[-37 -41 -24 -50 -52 -10  37  48  12  -2  14 -12  64  46  -8  16  14  13
   0 -71  -4  41   1 -45 -24  -7   1 -33  19  14 -22 -18 -36 -34] = D
[-41 -70 -46 -92 -10  -8  27  47   2  22  -8 -13  -6  79 -22  35  19   4
 -21 -18  24  52 -13 -72 -26  28  38 -14  10  14  11 -76 -21 -28] = Q
[ 39  60  37  81  33   6 -35 -52 -10 -15  -3  14 -21 -71  16 -29 -17  -3
  14  44 -12 -49  12  66  27 -16 -22  24 -10 -19   2  53  28  32] = P
[ 13   5  -4  11  64  -5 -36 -33 -20   5 -27  10 -70  -7  -9   6   2  13
  -5  75  24 -12  10  17  13  14  34  27   2 -28   8 -34  20  23] = Z
[ 13   5  -4  11  64  -5 -36 -33 -20   5 -27  10 -70  -7  -9   6   2  -7
  -2 -70 -14  26 -11 -34 -19  -5 -20 -30   3  27 -23   6 -22 -30] = F
[ 15  24  33  18 -72  26  33  23  30   2  44 -11  58 -25  21 -27 -19 -53
  -2 -74 -39 -14 -33   0  -9  -6 -73 -21 -35  63 -28  71   7 -12] = M
[-32  -5 -11  10 -30 -28  13  10  -6 -36   2   4  88  13  -1   9  16  62
  30 -55  -4  25  46  10  -3 -48  11 -26  52 -46  20   8  23 -34] = X
row of M
[ 15  24  33  18 -72  26  33  23  30   2  44 -11  58 -25  21 -27 -19 -53
  -2 -74 -39 -14 -33   0  -9  -6 -73 -21 -35  63 -28  71   7 -12]
row of Q
[-41 -70 -46 -92 -10  -8  27  47   2  22  -8 -13  -6  79 -22  35  19   4
 -21 -18  24  52 -13 -72 -26  28  38 -14  10  14  11 -76 -21 -28]
row of F
[ 13   5  -4  11  64  -5 -36 -33 -20   5 -27  10 -70  -7  -9   6   2  -7
  -2 -70 -14  26 -11 -34 -19  -5 -20 -30   3  27 -23   6 -22 -30]
back: [ 8 20]
X
back: [ 23  20 -34   8]
Z

[ 15  42  -9 -68  38 -45   7 -12  41 -53  38 -10 -41  48  17] = J
[ 39  56 -30 -47  49  47  44 -43 -29   1  52 -15 -20  40   0] = G
[-20 -18  -5 -42  34 -51 -24  -9  28  60 -39 -32  37 -22  25] = W
[-35 -18  67  73   3   8 -32   1 -17 -20  -8 -19  48  14  25] = A
[  2  -2  11 -23  10  -1   9  40  21  29  36  39 -33 -48 -11] = E
[-25  36  20   5  57 -18   6  10  24 -13  58  36 -23  31  -4] = U
back: [-10  38 -53  41 -12   7 -45]
J
row of E
[  2  -2  11 -23  10  -1   9  40  21  29  36  39 -33 -48 -11]
back: [  0  40 -20 -15  52   1 -29 -43  44]
G
row of U
[-25  36  20   5  57 -18   6  10  24 -13  58  36 -23  31  -4]

[ 42 -27 -29 -36 -16 -53  21  22 -19  54  41]  Y
[ 12  10  26  56  63 -48 -29  79  11  17 -36]  T
[ 30  30 -39  58   5  61 -65 -61 -43 -87 -20]  N
[-71 -85  30 -65 -13  35  19 -55  35 -75 -33]  S
row of T
[ 12  10  26  56  63 -48 -29  79  11  17 -36]
back: [ 19  35 -13 -65  30]
S
row of N
[ 30  30 -39  58   5  61 -65 -61 -43 -87 -20]
back: [-33 -75  35 -55  19  35 -13 -65  30]
S

[ 45  16  -9 -86 -35 -13  -3]  B
[ 22 -12 -26   8 -27  -9   7]  K
[-34 -13  19 -12 -26   8 -27]  R
row of B
[ 45  16  -9 -86 -35 -13  -3]
back: [-13 -35]
B
back: [-27   8 -26 -12  19]
R
find: [-34 -13  19 -12 -26   8 -27]
R
row of R
[-34 -13  19 -12 -26   8 -27]

[30 24  1 -2] = pofe
[-22 -59  34   8] = Bedi
[ 45 -48  28   8] = mager
[-64  67 -24 -30] = nolor
[  3  -3 -39  12] = fum
[ -2  66 -69  18] = rus
[69 66 64 67] = tuf
[ 29 -59  34  -9] = sav
[ 55 -77  55  -4] = puv
[ 73  15 -13  32] = kaz
[ 69  66 -73  67] = Mukis
back: [ 32 -13]
kaz
row of rus
[ -2  66 -69  18]
find: [ 29 -59  34  -9]
sav
row of pofe
[30 24  1 -2]
row of sav
[ 29 -59  34  -9]
back: [ 32 -13  15]
kaz

